Below are the code and all the weights of a small trained network. Each question names an input and a class and asks about switching units off, where a switched-off unit gives its printed mean instead of its output.

import numpy as np


def w(rows, s, z=0):
    codes = np.array(rows[::2]) - 128.0
    scale = np.full(codes.shape[1], s)
    scale[-1] = z or s
    return codes * scale


def f(y):
    return np.maximum(y, 0)


def log_softmax(a):
    a = a - a.max(-1, keepdims=True)
    return a - np.log(np.exp(a).sum(-1, keepdims=True))


def net(x, mask):
    res = np.array(x, float).reshape(1, 3) / 4 @ E
    y = f(res @ A[0][:, :-1].T + A[0][:, -1])
    res = res + np.where(mask, y, B[0][:, -1]) @ B[0][:, :-1]
    return log_softmax(res[-1] @ U[:, :-1].T + U[:, -1])


A, B = {}, {}
E = w([
[130,34,143,120],'x0',
[138,129,100,6],'x1',
[50,138,164,100],'x2',
],0.013)
A[0] = w([
[27,116,255,118,116],'neuron 0',
[84,212,89,49,106],'neuron 1',
[94,157,224,220,162],'neuron 2',
[164,244,91,177,72],'neuron 3',
[219,140,25,133,144],'neuron 4',
[69,199,216,232,1],'neuron 5',
[194,83,88,35,11],'neuron 6',
[98,40,137,98,42],'neuron 7',
[86,208,121,72,104],'neuron 8',
[179,19,142,205,161],'neuron 9',
[181,70,103,183,148],'neuron 10',
[143,243,60,177,228],'neuron 11',
[55,165,173,84,133],'neuron 12',
[161,230,91,178,62],'neuron 13',
[99,160,83,74,129],'neuron 14',
[162,120,93,183,74],'neuron 15',
[184,41,103,179,114],'neuron 16',
],0.0077,0.0066)
B[0] = w([
[134,81,40,71,204],'neuron 0',
[161,189,193,160,213],'neuron 1',
[119,63,53,93,225],'neuron 2',
[85,47,48,143,186],'neuron 3',
[124,79,81,79,204],'neuron 4',
[200,139,140,2,190],'neuron 5',
[56,28,14,163,176],'neuron 6',
[194,111,87,13,152],'neuron 7',
[144,185,216,168,194],'neuron 8',
[100,165,166,215,213],'neuron 9',
[117,168,157,170,186],'neuron 10',
[168,120,114,36,255],'neuron 11',
[147,152,169,142,195],'neuron 12',
[85,51,41,164,176],'neuron 13',
[160,165,159,150,186],'neuron 14',
[95,148,141,159,153],'neuron 15',
[120,152,163,191,181],'neuron 16',
],0.0089)
U = w([
[75,62,73,160,239],'0',
[179,125,122,45,8],'1',
[131,220,247,221,132],'2',
],0.012,0.0018)

Each question gives the input, the list of numbers given to net, and the class t.
The units are the neurons (one row each of A and B). Each row of codes is followed by its name. A weight is (code - 128) times the scale printed after its matrix; where a second scale follows, it is the last column's (A, B and U).
mask holds one flag per neuron, in row order. A switched-off neuron (its flag False) gives its mean, the last column of its row in B, instead of its output. The means were averaged over made-up inputs and are rounded, as every weight is.
A unit's drop is (log p(t) with every unit on - log p(t) with that unit switched off) / (log p(t) with every unit on - log p(t) with every unit switched off).
unit that matters most: the unit with the biggest drop
top k neurons: the k neurons with the biggest drops, biggest first
drop of u: that unit's drop, to one decimal
input [0,1,1], class 2: top neuron : neuron 2
input [6,5,0], class 0: top 2 neurons : neuron 6; neuron 11
input [-1,-3,4], class 1: top 2 neurons : neuron 5; neuron 6
input [0,-3,7], class 1: top 2 neurons : neuron 5; neuron 6
input [-2,-5,1], class 1: top 4 neurons : neuron 5; neuron 6; neuron 11; neuron 16
input [-7,-4,0], class 0: top 2 neurons : neuron 13; neuron 3
input [-8,2,8], class 2: top 2 neurons : neuron 8; neuron 1
input [-6,-1,4], class 1: top 3 neurons : neuron 11; neuron 9; neuron 5
input [8,4,-1], class 0: top 3 neurons : neuron 6; neuron 11; neuron 5
input [-2,-5,4], class 1: top 2 neurons : neuron 5; neuron 6
input [-8,-4,-5], class 0: top 2 neurons : neuron 13; neuron 3
input [-2,-3,1], class 1: top 2 neurons : neuron 6; neuron 5
input [0,5,2], class 2: drop of neuron 0 : 0.1
input [3,4,-2], class 0: drop of neuron 5 : 0.3
input [-5,-1,-4], class 0: drop of neuron 1 : 0.1
input [1,-2,-7], class 2: drop of neuron 9 : 0.2
input [0,2,7], class 2: unit that matters most : neuron 11
